Below is a small trained network, with its code and all its weights. Each question gives an input and a target symbol and asks what happens when units are switched off, that is, made to give their printed mean instead of their output.

import numpy as np


def w(rows, s, z=0):
    codes = np.array(rows[::2]) - 128.0
    scale = np.full(codes.shape[1], s)
    scale[-1] = z or s
    return codes * scale


def f(y):
    return np.maximum(y, 0)


def softmax(a):
    e = np.exp(a - a.max(-1, keepdims=True))
    return e / e.sum(-1, keepdims=True)


def log_softmax(a):
    a = a - a.max(-1, keepdims=True)
    return a - np.log(np.exp(a).sum(-1, keepdims=True))


def net(x, mask):
    ids = ['βγδζμξπστψω'.index(c) for c in x.split()]
    T = len(ids)
    res = E[ids] + P[:T]
    r = res
    for j in range(2):
        rows = slice(2 * j, 2 * j + 2)
        q, k, v = (r @ M[0][rows].T for M in (Q, K, V))
        z = softmax(np.where(np.tri(T) > 0, q @ k.T / 2**0.5, -1e9)) @ v
        o = O[0][rows]
        res = res + np.where(mask[j], z, o[:, -1]) @ o[:, :-1]
    y = f(res @ A[0][:, :-1].T + A[0][:, -1])
    res = res + np.where(mask[2:14], y, B[0][:, -1]) @ B[0][:, :-1]
    return log_softmax(res[-1] @ U[:, :-1].T + U[:, -1])


Q, K, V, O, A, B = {}, {}, {}, {}, {}, {}
E = w([
[123,200,179],'β',
[49,114,241],'γ',
[145,139,164],'δ',
[140,113,164],'ζ',
[111,171,196],'μ',
[75,84,254],'ξ',
[93,96,207],'π',
[67,98,228],'σ',
[172,224,131],'τ',
[122,200,169],'ψ',
[174,172,134],'ω',
],0.0096)
P = w([
[151,159,188],'0',
[135,158,92],'1',
[164,95,197],'2',
[107,94,77],'3',
[56,115,169],'4',
[133,139,93],'5',
[7,128,145],'6',
],0.017)
Q[0] = w([
[53,123,31],'h1',
[106,85,84],'h1',
[65,64,3],'h2',
[232,79,177],'h2',
],0.023)
K[0] = w([
[60,140,62],'h1',
[125,96,81],'h1',
[122,2,96],'h2',
[174,157,231],'h2',
],0.03)
V[0] = w([
[140,171,170],'h1',
[163,105,140],'h1',
[252,102,116],'h2',
[123,203,100],'h2',
],0.021)
O[0] = w([
[99,61,106,255],'h1',
[86,136,96,131],'h1',
[60,249,92,124],'h2',
[197,163,184,205],'h2',
],0.015,0.0087)
A[0] = w([
[111,133,178,126],'n1',
[209,144,59,76],'n2',
[94,122,166,1],'n3',
[118,127,76,86],'n4',
[134,91,100,148],'n5',
[149,127,8,131],'n6',
[131,162,75,52],'n7',
[63,123,126,147],'n8',
[127,126,110,68],'n9',
[163,150,101,60],'n10',
[125,184,181,86],'n11',
[185,156,173,115],'n12',
],0.016,0.0064)
B[0] = w([
[136,128,66,248],'n1',
[116,220,30,185],'n2',
[162,48,162,165],'n3',
[132,124,167,132],'n4',
[66,161,128,222],'n5',
[143,1,82,165],'n6',
[164,36,84,155],'n7',
[157,188,93,224],'n8',
[149,161,145,128],'n9',
[145,194,107,149],'n10',
[57,179,189,253],'n11',
[205,56,169,245],'n12',
],0.023,0.0052)
U = w([
[202,150,165,144],'β',
[97,125,153,110],'γ',
[205,225,114,93],'δ',
[164,179,17,111],'ζ',
[113,137,159,128],'μ',
[94,142,127,159],'ξ',
[127,147,121,104],'π',
[115,139,128,163],'σ',
[127,165,255,5],'τ',
[177,123,176,146],'ψ',
[69,225,131,227],'ω',
],0.0071,0.0029)

Each question gives the input, a string of symbols that net reads in full, and the target symbol t.
The units are the heads (2 rows each of Q, K, V and O) and the neurons (one row each of A and B). Each row of codes is followed by its name. A weight is (code - 128) times the scale printed after its matrix; where a second scale follows, it is the last column's (O, A, B and U).
mask holds one flag per unit, heads first, then neurons. A switched-off unit (its flag False) gives its mean, the last column of its rows in O or B, instead of its output. The means were averaged over made-up inputs and are rounded, as every weight is.
A unit's drop is (log p(t) with every unit on - log p(t) with that unit switched off) / (log p(t) with every unit on - log p(t) with every unit switched off).
The circuit of an input: a set's keep is (log p(t) with only the set's units on - log p(t) with every unit switched off) / (log p(t) with every unit on - log p(t) with every unit switched off). Starting from the 12 units with the biggest drops (on a tie, the unit counted first), units are removed one at a time, each time the one whose removal leaves the highest keep (on an exact tie, the one counted first), for as long as the keep stays at least 0.8.
units of the circuit, in order: the units of the circuit, biggest drop first
most important unit: the unit with the biggest drop
k most important neurons: the k neurons with the biggest drops, biggest first
heads that matter: for each layer, one digit per head in row order, 1 if its drop is at least 0.15 and else 0, layers parted by /
input ω ω π τ τ δ γ, target τ: heads that matter => 11
input τ γ ξ τ τ σ π, target τ: most important neuron => n11
input ψ ω π τ ζ, target ω: heads that matter => 11
input ω π ξ, target ω: 3 most important neurons => n11, n12, n8
input σ ω τ τ, target δ: units of the circuit, in order => h1, n2, h2, n12
input ξ τ σ ω ζ, target τ: heads that matter => 01
input τ ω σ ω ψ, target ω: units of the circuit, in order => h2, n11
input σ ω ψ ψ γ ψ π, target ψ: units of the circuit, in order => h2, n3, n11
input ω τ τ τ β, target τ: heads that matter => 01
input τ ω γ, target τ: units of the circuit, in order => h2, n11
input τ ψ ω ω ω, target ψ: units of the circuit, in order => h2, n12
input ω γ ξ ω ω β β, target ω: units of the circuit, in order => h2, n12
input τ σ ω ω ω ω γ, target ω: units of the circuit, in order => h2, h1, n11
input τ τ ω, target τ: units of the circuit, in order => h2, n11, n12
input τ ψ ζ σ ζ ω, target ζ: units of the circuit, in order => n2, n11
input τ ψ ψ μ ψ, target ψ: heads that matter => 01
input ω ω γ ω ψ τ, target δ: heads that matter => 01
input ω τ ω ω, target ζ: 2 most important neurons => n2, n6
input τ ξ τ ω ω ψ ξ, target ω: most important unit => h1
input ω ω π τ ω τ ω, target τ: units of the circuit, in order => h1, n11, h2, n12
